Below is a small trained network, with its code and all its weights. Each question gives an input and a class and asks what happens when units are switched off, that is, made to give their printed mean instead of their output.

import numpy as np


def w(rows, s, z=0):
    codes = np.array(rows[::2]) - 128.0
    scale = np.full(codes.shape[1], s)
    scale[-1] = z or s
    return codes * scale


def f(y):
    return np.maximum(y, 0)


def log_softmax(a):
    a = a - a.max(-1, keepdims=True)
    return a - np.log(np.exp(a).sum(-1, keepdims=True))


def net(x, mask):
    res = np.array(x, float).reshape(1, 5) / 4 @ E
    y = f(res @ A[0][:, :-1].T + A[0][:, -1])
    res = res + np.where(mask, y, B[0][:, -1]) @ B[0][:, :-1]
    return log_softmax(res[-1] @ U[:, :-1].T + U[:, -1])


A, B = {}, {}
E = w([
[180,191,141,254,135,110,169,200,5,65,71],'x0',
[156,62,31,74,112,145,36,203,96,98,124],'x1',
[187,182,30,185,130,145,86,73,102,140,84],'x2',
[108,201,118,124,126,126,141,189,98,133,106],'x3',
[197,5,161,116,124,130,98,145,205,83,203],'x4',
],0.0088)
A[0] = w([
[170,194,115,206,124,121,142,99,95,115,114,160],'neuron 1',
[87,146,154,89,131,134,141,106,172,137,132,77],'neuron 2',
[85,183,91,132,142,134,121,76,35,133,87,30],'neuron 3',
[81,187,235,100,122,123,171,197,189,143,138,77],'neuron 4',
[106,121,211,168,134,131,160,187,63,114,120,74],'neuron 5',
[65,148,137,56,131,130,135,66,180,163,135,106],'neuron 6',
[119,18,164,88,132,138,110,136,164,126,146,84],'neuron 7',
[190,168,120,161,122,141,126,140,198,116,137,51],'neuron 8',
[53,145,174,73,120,116,146,111,135,148,122,59],'neuron 9',
[179,182,98,147,130,129,126,130,212,138,143,36],'neuron 10',
[99,138,66,95,124,121,118,196,51,122,106,49],'neuron 11',
[88,109,202,131,131,129,147,145,100,121,119,198],'neuron 12',
[111,162,80,116,118,127,123,61,119,144,121,99],'neuron 13',
[107,136,46,80,138,137,101,252,75,121,112,60],'neuron 14',
[135,16,164,110,127,122,113,136,156,103,142,2],'neuron 15',
[119,108,218,174,129,125,168,162,63,107,122,3],'neuron 16',
[134,137,129,132,127,125,135,97,165,130,129,88],'neuron 17',
[148,93,109,124,126,123,116,91,178,130,139,143],'neuron 18',
[99,166,63,120,124,126,116,38,103,138,114,84],'neuron 19',
[111,151,66,128,133,131,129,52,119,150,115,111],'neuron 20',
[94,186,136,138,133,130,154,115,78,133,111,95],'neuron 21',
],0.014,0.0054)
B[0] = w([
[120,138,147,250,168,153,129,128,102,150,113,248],'neuron 1',
[102,133,166,98,144,157,98,96,156,122,123,173],'neuron 2',
[144,104,22,161,65,65,218,72,92,175,121,223],'neuron 3',
[100,105,126,110,150,129,142,49,4,123,214,206],'neuron 4',
[124,169,228,137,68,67,113,141,191,116,65,207],'neuron 5',
[73,171,187,44,139,131,99,107,195,115,78,212],'neuron 6',
[164,84,44,119,75,90,183,52,153,127,136,235],'neuron 7',
[159,126,130,156,138,131,59,91,101,103,175,149],'neuron 8',
[104,164,153,117,173,148,85,92,110,131,171,178],'neuron 9',
[170,136,115,164,151,119,72,85,107,109,155,149],'neuron 10',
[128,142,100,90,131,152,72,170,62,125,145,209],'neuron 11',
[139,132,170,94,116,107,161,145,101,125,170,186],'neuron 12',
[106,133,88,131,121,114,105,117,150,121,83,175],'neuron 13',
[122,116,115,70,113,132,42,223,80,121,166,233],'neuron 14',
[131,64,64,142,133,134,214,147,160,157,147,214],'neuron 15',
[153,141,215,125,136,125,172,212,170,98,96,193],'neuron 16',
[158,144,136,107,150,135,80,128,129,117,137,149],'neuron 17',
[149,120,103,130,183,180,124,186,204,132,147,193],'neuron 18',
[115,145,75,131,106,144,143,113,132,148,62,192],'neuron 19',
[123,152,79,154,95,99,122,105,154,147,78,185],'neuron 20',
[82,58,125,166,156,200,191,175,86,139,95,203],'neuron 21',
],0.02,0.017)
U = w([
[179,77,204,82,98,62,214,130,125,61,167,212],'0',
[115,139,84,202,123,162,160,128,51,194,19,35],'1',
[228,141,117,225,223,196,76,89,121,116,103,141],'2',
[157,102,77,98,87,148,43,223,39,123,115,253],'3',
[170,155,254,203,141,111,192,190,67,86,76,88],'4',
[100,160,88,65,168,185,81,59,195,151,49,46],'5',
[60,113,186,39,200,171,179,26,108,116,175,101],'6',
[200,12,62,77,146,155,172,84,204,112,164,109],'7',
],0.0064,0.0032)

Each question gives the input, the list of numbers given to net, and the class t.
The units are the neurons (one row each of A and B). Each row of codes is followed by its name. A weight is (code - 128) times the scale printed after its matrix; where a second scale follows, it is the last column's (A, B and U).
mask holds one flag per neuron, in row order. A switched-off neuron (its flag False) gives its mean, the last column of its row in B, instead of its output. The means were averaged over made-up inputs and are rounded, as every weight is.
A unit's drop is (log p(t) with every unit on - log p(t) with that unit switched off) / (log p(t) with every unit on - log p(t) with every unit switched off).
The circuit of an input: a set's keep is (log p(t) with only the set's units on - log p(t) with every unit switched off) / (log p(t) with every unit on - log p(t) with every unit switched off). Starting from the 12 units with the biggest drops (on a tie, the unit counted first), units are removed one at a time, each time the one whose removal leaves the highest keep (on an exact tie, the one counted first), for as long as the keep stays at least 0.8.
circuit, biggest first: the units of the circuit, biggest drop first
most important unit: the unit with the biggest drop
top k neurons: the k neurons with the biggest drops, biggest first
drop of u: that unit's drop, to one decimal
input [-3,7,-2,-2,-1], class 7: top 2 neurons => [neuron 7; neuron 15]
input [4,6,-2,-5,3], class 7: circuit, biggest first => [neuron 15]
input [7,2,-4,-6,7], class 0: top 2 neurons => [neuron 16; neuron 5]
input [6,-2,-2,-3,6], class 4: top 2 neurons => [neuron 16; neuron 3]
input [2,2,-5,0,-8], class 3: top 2 neurons => [neuron 14; neuron 11]
input [0,4,1,-5,-4], class 3: top 2 neurons => [neuron 1; neuron 21]
input [0,-8,-2,0,7], class 6: top 2 neurons => [neuron 4; neuron 3]
input [1,8,-3,2,5], class 7: top 2 neurons => [neuron 7; neuron 15]
input [7,7,-8,-2,7], class 0: top 2 neurons => [neuron 5; neuron 16]
input [8,-6,8,0,3], class 4: top 4 neurons => [neuron 16; neuron 5; neuron 7; neuron 15]
input [1,6,-2,5,7], class 7: top 3 neurons => [neuron 7; neuron 15; neuron 1]
input [-7,-6,-8,-4,3], class 6: top 2 neurons => [neuron 4; neuron 6]
input [5,1,-8,-1,-1], class 4: top 2 neurons => [neuron 7; neuron 16]
input [-8,4,-3,-1,-3], class 5: circuit, biggest first => [neuron 6]
input [7,-6,-4,-8,5], class 4: top 2 neurons => [neuron 16; neuron 5]
input [-5,6,-3,-2,-8], class 5: drop of neuron 7 => 0.0
input [-2,5,3,4,-4], class 3: drop of neuron 14 => 0.4
input [-4,-1,-1,4,-5], class 6: drop of neuron 5 => 0.1
input [5,5,4,0,-1], class 3: drop of neuron 14 => 1.3
input [-4,2,0,2,1], class 7: most important unit => neuron 5
